Below is a small trained network, with its code and all its weights. Each question gives an input and a class and asks what happens when units are switched off, that is, made to give their printed mean instead of their output.

import numpy as np


def w(rows, s, z=0):
    codes = np.array(rows[::2]) - 128.0
    scale = np.full(codes.shape[1], s)
    scale[-1] = z or s
    return codes * scale


def f(y):
    return y / 2 * (1 + np.tanh(0.7978845608 * (y + 0.044715 * y**3)))


def log_softmax(a):
    a = a - a.max(-1, keepdims=True)
    return a - np.log(np.exp(a).sum(-1, keepdims=True))


def net(x, mask):
    res = np.array(x, float).reshape(1, 5) / 4 @ E
    y = f(res @ A[0][:, :-1].T + A[0][:, -1])
    res = res + np.where(mask, y, B[0][:, -1]) @ B[0][:, :-1]
    return log_softmax(res[-1] @ U[:, :-1].T + U[:, -1])


A, B = {}, {}
E = w([
[168,142,129,149,70,255,113,187,146,62,78,162],'x0',
[141,156,101,102,3,165,132,43,140,154,125,162],'x1',
[23,126,123,181,212,126,18,97,179,79,129,129],'x2',
[182,236,228,103,205,117,105,71,173,104,132,222],'x3',
[57,124,84,69,105,91,171,144,249,106,228,163],'x4',
],0.0077)
A[0] = w([
[131,195,168,127,147,99,149,136,82,91,139,158,105],'n1',
[124,141,210,88,182,110,143,150,153,149,148,184,222],'n2',
[92,155,88,98,110,144,164,207,200,106,142,142,219],'n3',
[115,91,110,168,184,145,65,179,129,132,175,170,109],'n4',
[177,126,59,127,65,146,242,147,78,206,93,89,252],'n5',
[171,120,190,214,126,108,43,189,118,132,118,44,211],'n6',
[116,128,159,162,81,188,73,132,125,22,178,120,128],'n7',
[164,199,170,164,109,179,78,101,52,142,76,147,233],'n8',
[107,126,159,159,86,127,29,83,150,141,129,148,190],'n9',
[88,160,109,49,66,75,167,129,127,176,156,176,139],'n10',
[89,147,64,115,108,1,103,100,119,127,187,152,155],'n11',
],0.0092,0.0024)
B[0] = w([
[178,77,149,155,66,141,90,97,136,210,160,112,158],'n1',
[175,151,36,182,106,175,88,178,102,218,225,175,190],'n2',
[193,3,200,148,95,123,111,192,181,100,126,243,192],'n3',
[129,216,170,68,145,157,62,155,145,123,114,209,168],'n4',
[223,94,85,234,47,185,129,176,126,205,226,42,254],'n5',
[101,105,139,129,112,205,107,200,175,137,155,120,205],'n6',
[104,217,130,113,105,79,28,85,212,142,70,142,175],'n7',
[39,150,100,160,199,169,126,192,169,201,239,68,218],'n8',
[56,182,89,116,173,57,73,104,97,125,113,173,176],'n9',
[247,91,108,122,103,146,78,219,53,152,157,128,184],'n10',
[65,153,66,173,171,132,143,188,38,183,114,125,201],'n11',
],0.0075,0.012)
U = w([
[178,97,175,83,89,142,115,153,187,56,76,207,124],'0',
[181,167,229,98,118,80,171,75,49,65,99,118,2],'1',
[213,78,88,184,128,129,142,157,38,185,223,106,153],'2',
[43,181,70,135,233,53,118,97,84,157,115,103,224],'3',
[254,174,160,99,175,75,203,106,120,108,2,107,28],'4',
],0.0076,0.0024)

Each question gives the input, the list of numbers given to net, and the class t.
The units are the neurons (one row each of A and B). Each row of codes is followed by its name. A weight is (code - 128) times the scale printed after its matrix; where a second scale follows, it is the last column's (A, B and U).
mask holds one flag per neuron, in row order. A switched-off neuron (its flag False) gives its mean, the last column of its row in B, instead of its output. The means were averaged over made-up inputs and are rounded, as every weight is.
A unit's drop is (log p(t) with every unit on - log p(t) with that unit switched off) / (log p(t) with every unit on - log p(t) with every unit switched off).
The circuit of an input: a set's keep is (log p(t) with only the set's units on - log p(t) with every unit switched off) / (log p(t) with every unit on - log p(t) with every unit switched off). Starting from all 11 units, units are removed one at a time, each time the one whose removal leaves the highest keep (on an exact tie, the one counted first), for as long as the keep stays at least 0.8.
units of the circuit, in order: the units of the circuit, biggest drop first
k most important neurons: the k neurons with the biggest drops, biggest first
drop of u: that unit's drop, to one decimal
input [-8,1,1,-1,-6], class 3: 2 most important neurons : [n5 n10]
input [8,-6,-5,5,4], class 0: units of the circuit, in order : [n5]
input [5,8,5,-8,7], class 0: units of the circuit, in order : [n3 n7]
input [5,-8,2,1,-4], class 0: units of the circuit, in order : [n5 n4]
input [4,-3,5,4,0], class 0: 2 most important neurons : [n11 n4]
input [6,-7,3,-1,-4], class 0: 2 most important neurons : [n6 n11]
input [2,-5,0,4,6], class 0: drop of n8 : 0.3
input [8,-1,-4,8,6], class 0: drop of n3 : 0.5
input [3,-8,4,-4,-7], class 3: 2 most important neurons : [n5 n3]
input [-3,1,6,2,5], class 3: drop of n5 : 0.5
input [-1,0,5,-6,0], class 3: drop of n5 : 0.2
